Below is a small trained network, with its code and all its weights. Each question gives an input and a target symbol and asks what happens when units are switched off, that is, made to give their printed mean instead of their output.

import numpy as np


def w(rows, s, z=0):
    codes = np.array(rows[::2]) - 128.0
    scale = np.full(codes.shape[1], s)
    scale[-1] = z or s
    return codes * scale


def f(y):
    return np.maximum(y, 0)


def softmax(a):
    e = np.exp(a - a.max(-1, keepdims=True))
    return e / e.sum(-1, keepdims=True)


def log_softmax(a):
    a = a - a.max(-1, keepdims=True)
    return a - np.log(np.exp(a).sum(-1, keepdims=True))


def net(x, mask):
    ids = ['ΛΣαβζηφ'.index(c) for c in x.split()]
    T = len(ids)
    res = E[ids] + P[:T]
    r = res
    for j in range(2):
        rows = slice(2 * j, 2 * j + 2)
        q, k, v = (r @ M[0][rows].T for M in (Q, K, V))
        z = softmax(np.where(np.tri(T) > 0, q @ k.T / 2**0.5, -1e9)) @ v
        o = O[0][rows]
        res = res + np.where(mask[j], z, o[:, -1]) @ o[:, :-1]
    y = f(res @ A[0][:, :-1].T + A[0][:, -1])
    res = res + np.where(mask[2:10], y, B[0][:, -1]) @ B[0][:, :-1]
    return log_softmax(res[-1] @ U[:, :-1].T + U[:, -1])


Q, K, V, O, A, B = {}, {}, {}, {}, {}, {}
E = w([
[197,99,218,111,208,139],'Λ',
[127,12,147,91,91,94],'Σ',
[203,131,145,242,82,131],'α',
[9,154,93,121,148,191],'β',
[142,103,216,102,73,219],'ζ',
[91,90,160,167,64,131],'η',
[116,138,64,216,159,105],'φ',
],0.015)
P = w([
[123,162,83,182,101,112],'0',
[155,39,200,170,180,216],'1',
[95,49,145,182,152,172],'2',
[68,68,127,189,143,137],'3',
[134,245,130,42,128,83],'4',
[145,172,33,75,101,52],'5',
[125,144,106,44,140,142],'6',
[126,121,179,204,142,164],'7',
[86,76,129,153,59,140],'8',
[126,154,136,105,140,118],'9',
[135,162,125,72,150,115],'10',
[148,139,91,85,127,101],'11',
],0.011)
Q[0] = w([
[138,23,95,160,206,217],'h0',
[185,176,71,23,91,83],'h0',
[54,2,153,250,123,158],'h1',
[142,174,187,183,211,123],'h1',
],0.0072)
K[0] = w([
[37,209,111,145,109,93],'h0',
[63,55,61,194,210,254],'h0',
[132,228,89,64,52,34],'h1',
[138,183,189,101,214,156],'h1',
],0.0074)
V[0] = w([
[131,123,99,145,170,119],'h0',
[59,100,141,156,54,68],'h0',
[196,87,175,110,3,108],'h1',
[169,152,88,194,177,19],'h1',
],0.011)
O[0] = w([
[124,135,179,106,126,113,128],'h0',
[160,193,125,115,2,101,176],'h0',
[66,135,173,179,139,102,2],'h1',
[104,194,150,67,170,114,19],'h1',
],0.014,0.0058)
A[0] = w([
[118,2,162,90,40,107,254],'n0',
[214,76,180,72,128,137,80],'n1',
[120,158,176,152,114,124,78],'n2',
[185,97,141,134,180,209,75],'n3',
[164,171,196,188,142,157,220],'n4',
[181,50,168,138,96,183,144],'n5',
[112,63,147,141,191,67,162],'n6',
[187,70,156,46,141,82,107],'n7',
],0.0074,0.0027)
B[0] = w([
[151,157,101,156,177,141,255],'n0',
[72,136,113,167,104,178,185],'n1',
[111,135,136,154,83,140,140],'n2',
[121,95,157,126,81,130,183],'n3',
[115,159,102,141,159,36,163],'n4',
[119,134,108,104,177,86,236],'n5',
[160,145,211,19,82,156,145],'n6',
[1,195,111,195,150,147,164],'n7',
],0.0092,0.0095)
U = w([
[139,187,160,73,164,136,255],'Λ',
[105,118,170,155,2,122,94],'Σ',
[82,119,167,160,66,124,60],'α',
[51,103,80,238,210,136,32],'β',
[80,39,134,104,203,105,206],'ζ',
[209,88,113,137,51,233,200],'η',
[52,174,132,153,167,102,41],'φ',
],0.0056,0.0029)

Each question gives the input, a string of symbols that net reads in full, and the target symbol t.
The units are the heads (2 rows each of Q, K, V and O) and the neurons (one row each of A and B). Each row of codes is followed by its name. A weight is (code - 128) times the scale printed after its matrix; where a second scale follows, it is the last column's (O, A, B and U).
mask holds one flag per unit, heads first, then neurons. A switched-off unit (its flag False) gives its mean, the last column of its rows in O or B, instead of its output. The means were averaged over made-up inputs and are rounded, as every weight is.
A unit's drop is (log p(t) with every unit on - log p(t) with that unit switched off) / (log p(t) with every unit on - log p(t) with every unit switched off).
The circuit of an input: a set's keep is (log p(t) with only the set's units on - log p(t) with every unit switched off) / (log p(t) with every unit on - log p(t) with every unit switched off). Starting from all 10 units, units are removed one at a time, each time the one whose removal leaves the highest keep (on an exact tie, the one counted first), for as long as the keep stays at least 0.8.
units of the circuit, in order: the units of the circuit, biggest drop first
unit that matters most: the unit with the biggest drop
heads that matter: for each layer, one digit per head in row order, 1 if its drop is at least 0.15 and else 0, layers parted by /
drop when u is switched off: that unit's drop, to one decimal
input β β ζ η, target η: heads that matter : 11
input φ β φ, target Λ: heads that matter : 01
input φ β Σ, target Λ: unit that matters most : h1
input β ζ η β ζ Σ β η, target β: units of the circuit, in order : h1, h0
input β Σ β β φ β β, target η: units of the circuit, in order : h1, n7
input η β β α, target Σ: heads that matter : 11
input ζ β ζ β ζ β ζ ζ, target β: units of the circuit, in order : h1, n5, h0
input β β ζ α ζ ζ β α, target β: heads that matter : 01
input β β φ β Σ, target β: units of the circuit, in order : n7, n1, n0, h0
input ζ φ η, target β: heads that matter : 01
input Λ ζ α ζ ζ ζ, target β: units of the circuit, in order : h1, h0
input β Σ η β β β Λ φ β φ Σ, target β: heads that matter : 00
input φ β β, target Λ: heads that matter : 01
input ζ β φ Λ Λ Λ β β φ, target ζ: units of the circuit, in order : h0, n6
input φ ζ η ζ β, target β: units of the circuit, in order : h1
input α φ α, target φ: drop when n4 is switched off : 0.2
input φ β φ φ φ Λ φ β φ η, target Λ: drop when h1 is switched off : 0.8
input β ζ φ, target η: drop when n3 is switched off : 0.0
